Here is a tiny trained network, its code and every weight. The questions are about switching its units off for an input and a class, where a switched-off unit gives its printed mean instead of its output.

import numpy as np


def w(rows, s, z=0):
    codes = np.array(rows[::2]) - 128.0
    scale = np.full(codes.shape[1], s)
    scale[-1] = z or s
    return codes * scale


def f(y):
    return np.maximum(y, 0)


def log_softmax(a):
    a = a - a.max(-1, keepdims=True)
    return a - np.log(np.exp(a).sum(-1, keepdims=True))


def net(x, mask):
    res = np.array(x, float).reshape(1, 6) / 4 @ E
    y = f(res @ A[0][:, :-1].T + A[0][:, -1])
    res = res + np.where(mask, y, B[0][:, -1]) @ B[0][:, :-1]
    return log_softmax(res[-1] @ U[:, :-1].T + U[:, -1])


A, B = {}, {}
E = w([
[23,163,205],'x0',
[211,131,213],'x1',
[102,217,113],'x2',
[254,194,133],'x3',
[130,159,32],'x4',
[136,50,190],'x5',
],0.0059)
A[0] = w([
[94,208,142,92],'n1',
[139,70,193,56],'n2',
[154,129,136,120],'n3',
[141,87,102,183],'n4',
[190,157,96,27],'n5',
[147,93,165,88],'n6',
[129,126,129,95],'n7',
[163,114,122,3],'n8',
[156,61,214,52],'n9',
[162,75,85,103],'n10',
[131,133,145,60],'n11',
[124,137,126,37],'n12',
[142,85,190,63],'n13',
[122,120,163,19],'n14',
[102,176,183,4],'n15',
[127,113,129,63],'n16',
[106,216,209,54],'n17',
[144,128,127,68],'n18',
[248,160,107,60],'n19',
[135,117,109,84],'n20',
[75,132,56,164],'n21',
],0.015,0.0051)
B[0] = w([
[91,34,99,200],'n1',
[130,198,195,220],'n2',
[154,135,107,159],'n3',
[94,186,102,206],'n4',
[166,88,45,182],'n5',
[131,185,152,187],'n6',
[132,122,129,128],'n7',
[159,84,100,138],'n8',
[147,244,192,253],'n9',
[131,244,135,199],'n10',
[144,131,137,132],'n11',
[128,88,93,128],'n12',
[151,193,176,208],'n13',
[145,116,142,143],'n14',
[96,38,144,164],'n15',
[123,139,141,130],'n16',
[154,1,139,214],'n17',
[113,113,110,131],'n18',
[222,80,4,254],'n19',
[135,153,144,137],'n20',
[2,144,126,248],'n21',
],0.026,0.0061)
U = w([
[69,137,127,237],'0',
[192,103,78,40],'1',
[183,149,220,18],'2',
[179,98,132,255],'3',
[57,100,103,153],'4',
[147,2,199,57],'5',
],0.0066,0.0055)

Each question gives the input, the list of numbers given to net, and the class t.
The units are the neurons (one row each of A and B). Each row of codes is followed by its name. A weight is (code - 128) times the scale printed after its matrix; where a second scale follows, it is the last column's (A, B and U).
mask holds one flag per neuron, in row order. A switched-off neuron (its flag False) gives its mean, the last column of its row in B, instead of its output. The means were averaged over made-up inputs and are rounded, as every weight is.
A unit's drop is (log p(t) with every unit on - log p(t) with that unit switched off) / (log p(t) with every unit on - log p(t) with every unit switched off).
The circuit of an input: a set's keep is (log p(t) with only the set's units on - log p(t) with every unit switched off) / (log p(t) with every unit on - log p(t) with every unit switched off). Starting from the 12 units with the biggest drops (on a tie, the unit counted first), units are removed one at a time, each time the one whose removal leaves the highest keep (on an exact tie, the one counted first), for as long as the keep stays at least 0.8.
units of the circuit, in order: the units of the circuit, biggest drop first
most important unit: the unit with the biggest drop
k most important neurons: the k neurons with the biggest drops, biggest first
drop of u: that unit's drop, to one decimal
input [6,6,7,-1,-2,4], class 5: units of the circuit, in order -> [n17]
input [-2,-2,-1,1,2,-8], class 4: 2 most important neurons -> [n21; n9]
input [3,-4,3,-1,2,-1], class 4: units of the circuit, in order -> [n9; n1; n21]
input [2,-4,8,3,-1,-8], class 5: 2 most important neurons -> [n17; n1]
input [5,2,2,1,-8,1], class 5: 3 most important neurons -> [n17; n15; n10]
input [3,-8,8,-3,0,-3], class 4: units of the circuit, in order -> [n1; n9]
input [4,-3,3,3,8,2], class 4: units of the circuit, in order -> [n9; n1; n21]
input [7,-8,0,-5,3,-5], class 4: units of the circuit, in order -> [n1; n9]
input [4,1,7,2,8,-2], class 5: units of the circuit, in order -> [n17; n1]
input [-8,-7,-6,4,-3,4], class 1: 2 most important neurons -> [n19; n21]
input [3,-3,8,3,6,-5], class 4: 2 most important neurons -> [n21; n1]
input [8,-5,7,-3,6,2], class 4: 2 most important neurons -> [n21; n1]
input [1,-6,-2,5,2,-7], class 4: 2 most important neurons -> [n21; n9]
input [-5,-2,7,5,6,3], class 1: drop of n19 -> 0.2
input [-6,3,4,2,-7,-3], class 1: drop of n19 -> 0.2
input [6,-3,-4,4,-8,-4], class 5: drop of n17 -> 0.2
input [6,-4,8,3,8,7], class 4: most important unit -> n21
